Below is a small trained network, with its code and all its weights. Each question gives an input and a class and asks what happens when units are switched off, that is, made to give their printed mean instead of their output.

import numpy as np


def w(rows, s, z=0):
    codes = np.array(rows[::2]) - 128.0
    scale = np.full(codes.shape[1], s)
    scale[-1] = z or s
    return codes * scale


def f(y):
    return y / 2 * (1 + np.tanh(0.7978845608 * (y + 0.044715 * y**3)))


def log_softmax(a):
    a = a - a.max(-1, keepdims=True)
    return a - np.log(np.exp(a).sum(-1, keepdims=True))


def net(x, mask):
    res = np.array(x, float).reshape(1, 5) / 4 @ E
    y = f(res @ A[0][:, :-1].T + A[0][:, -1])
    res = res + np.where(mask, y, B[0][:, -1]) @ B[0][:, :-1]
    return log_softmax(res[-1] @ U[:, :-1].T + U[:, -1])


A, B = {}, {}
E = w([
[90,113,2,125,131,141],'x0',
[144,202,109,147,210,146],'x1',
[126,126,130,130,128,126],'x2',
[67,181,144,105,111,73],'x3',
[123,102,109,3,176,151],'x4',
],0.0098)
A[0] = w([
[163,206,134,144,193,57,162],'neuron 1',
[120,104,137,64,173,116,13],'neuron 2',
[26,134,124,127,91,79,79],'neuron 3',
[164,42,129,162,143,231,154],'neuron 4',
[175,39,38,185,159,182,43],'neuron 5',
[160,133,150,204,111,206,74],'neuron 6',
[161,116,204,116,154,136,84],'neuron 7',
[94,135,126,201,123,103,102],'neuron 8',
[111,195,140,132,162,179,46],'neuron 9',
[89,156,78,145,138,110,162],'neuron 10',
[222,181,84,139,202,96,20],'neuron 11',
[248,68,107,156,155,144,188],'neuron 12',
[196,133,182,127,129,135,50],'neuron 13',
[192,159,158,99,109,111,3],'neuron 14',
[108,126,66,153,127,134,34],'neuron 15',
[221,208,83,215,84,96,13],'neuron 16',
[108,100,48,137,131,112,59],'neuron 17',
[27,191,111,119,117,62,175],'neuron 18',
[106,106,50,133,136,115,29],'neuron 19',
[120,115,118,1,167,156,79],'neuron 20',
[144,88,238,165,141,154,178],'neuron 21',
[171,141,113,46,127,121,49],'neuron 22',
[143,135,203,123,143,160,49],'neuron 23',
[136,8,142,121,36,121,31],'neuron 24',
[138,158,198,115,126,157,35],'neuron 25',
[119,154,131,162,240,112,85],'neuron 26',
[178,179,82,175,226,139,62],'neuron 27',
[101,160,103,208,94,110,117],'neuron 28',
[166,110,110,65,214,110,166],'neuron 29',
[160,133,105,187,109,72,62],'neuron 30',
[181,89,189,150,189,24,15],'neuron 31',
],0.0094,0.005)
B[0] = w([
[138,116,81,89,81,89,231],'neuron 1',
[203,81,242,189,187,177,156],'neuron 2',
[134,102,152,70,174,78,176],'neuron 3',
[127,138,189,54,124,83,216],'neuron 4',
[53,173,113,32,196,141,202],'neuron 5',
[153,103,201,98,161,132,176],'neuron 6',
[39,185,15,135,184,179,180],'neuron 7',
[186,80,213,147,176,199,172],'neuron 8',
[73,70,87,120,119,50,151],'neuron 9',
[85,156,139,82,162,164,181],'neuron 10',
[21,17,128,147,124,38,173],'neuron 11',
[174,230,180,5,92,110,226],'neuron 12',
[67,127,98,96,199,141,160],'neuron 13',
[51,121,136,146,194,156,127],'neuron 14',
[43,131,80,62,210,160,141],'neuron 15',
[163,84,193,135,171,155,196],'neuron 16',
[10,100,139,166,205,200,165],'neuron 17',
[129,181,163,7,145,123,236],'neuron 18',
[67,162,44,177,185,207,156],'neuron 19',
[183,67,197,187,149,164,254],'neuron 20',
[78,144,49,66,156,152,245],'neuron 21',
[117,99,217,208,180,183,161],'neuron 22',
[53,137,83,117,213,158,161],'neuron 23',
[112,1,74,211,145,12,206],'neuron 24',
[39,116,91,127,190,180,153],'neuron 25',
[130,65,131,208,129,48,189],'neuron 26',
[162,29,86,151,103,42,209],'neuron 27',
[159,111,229,147,175,152,198],'neuron 28',
[176,131,206,146,129,126,235],'neuron 29',
[145,128,192,183,180,208,153],'neuron 30',
[71,121,111,194,184,207,154],'neuron 31',
],0.0085,0.0064)
U = w([
[171,96,185,175,149,186,79],'0',
[58,148,58,125,171,175,90],'1',
[128,158,144,60,121,92,172],'2',
[115,46,83,169,106,30,99],'3',
[136,135,126,99,126,122,226],'4',
[231,229,61,125,14,132,116],'5',
[169,143,3,230,40,244,5],'6',
],0.012,0.013)

Each question gives the input, the list of numbers given to net, and the class t.
The units are the neurons (one row each of A and B). Each row of codes is followed by its name. A weight is (code - 128) times the scale printed after its matrix; where a second scale follows, it is the last column's (A, B and U).
mask holds one flag per neuron, in row order. A switched-off neuron (its flag False) gives its mean, the last column of its row in B, instead of its output. The means were averaged over made-up inputs and are rounded, as every weight is.
A unit's drop is (log p(t) with every unit on - log p(t) with that unit switched off) / (log p(t) with every unit on - log p(t) with every unit switched off).
The circuit of an input: a set's keep is (log p(t) with only the set's units on - log p(t) with every unit switched off) / (log p(t) with every unit on - log p(t) with every unit switched off). Starting from the 12 units with the biggest drops (on a tie, the unit counted first), units are removed one at a time, each time the one whose removal leaves the highest keep (on an exact tie, the one counted first), for as long as the keep stays at least 0.8.
units of the circuit, in order: the units of the circuit, biggest drop first
top k neurons: the k neurons with the biggest drops, biggest first
drop of u: that unit's drop, to one decimal
input [1,-7,-6,-6,3], class 3: units of the circuit, in order -> [neuron 24]
input [-6,1,-1,6,5], class 1: units of the circuit, in order -> [neuron 7; neuron 12; neuron 25]
input [5,6,0,-7,-3], class 2: units of the circuit, in order -> [neuron 12; neuron 4]
input [-7,6,-3,-6,6], class 1: top 2 neurons -> [neuron 7; neuron 23]
input [-4,2,-2,3,1], class 1: top 2 neurons -> [neuron 12; neuron 4]
input [-7,-7,-2,-4,-5], class 1: units of the circuit, in order -> [neuron 21; neuron 7]
input [-4,8,-1,-7,-3], class 3: top 2 neurons -> [neuron 27; neuron 11]
input [-4,3,3,4,-2], class 1: units of the circuit, in order -> [neuron 12; neuron 29]
input [5,6,7,-7,2], class 2: top 3 neurons -> [neuron 12; neuron 5; neuron 4]
input [-8,5,-7,-2,-7], class 1: top 2 neurons -> [neuron 21; neuron 7]
input [1,8,-8,-8,8], class 0: top 2 neurons -> [neuron 20; neuron 29]
input [-8,1,-6,-4,8], class 0: top 3 neurons -> [neuron 20; neuron 29; neuron 2]
input [-4,1,5,7,-8], class 0: top 2 neurons -> [neuron 8; neuron 28]
input [6,-4,-5,-7,-4], class 2: units of the circuit, in order -> [neuron 12]
input [1,5,2,5,-6], class 0: top 3 neurons -> [neuron 8; neuron 28; neuron 16]
input [3,7,5,-1,-5], class 3: top 2 neurons -> [neuron 27; neuron 11]
input [-7,-7,-5,-8,-1], class 2: top 3 neurons -> [neuron 12; neuron 4; neuron 6]
input [-4,-7,-3,-6,-6], class 3: top 2 neurons -> [neuron 24; neuron 18]
input [7,8,-8,-5,-7], class 3: top 3 neurons -> [neuron 27; neuron 11; neuron 26]
input [6,7,-2,-1,2], class 3: units of the circuit, in order -> [neuron 27]
input [6,6,-2,8,1], class 2: drop of neuron 12 -> -0.2
input [5,6,5,-1,3], class 3: drop of neuron 27 -> 0.4
input [-5,6,-5,-2,-1], class 3: drop of neuron 12 -> 0.0
input [-1,1,-7,-7,3], class 2: drop of neuron 4 -> 0.1
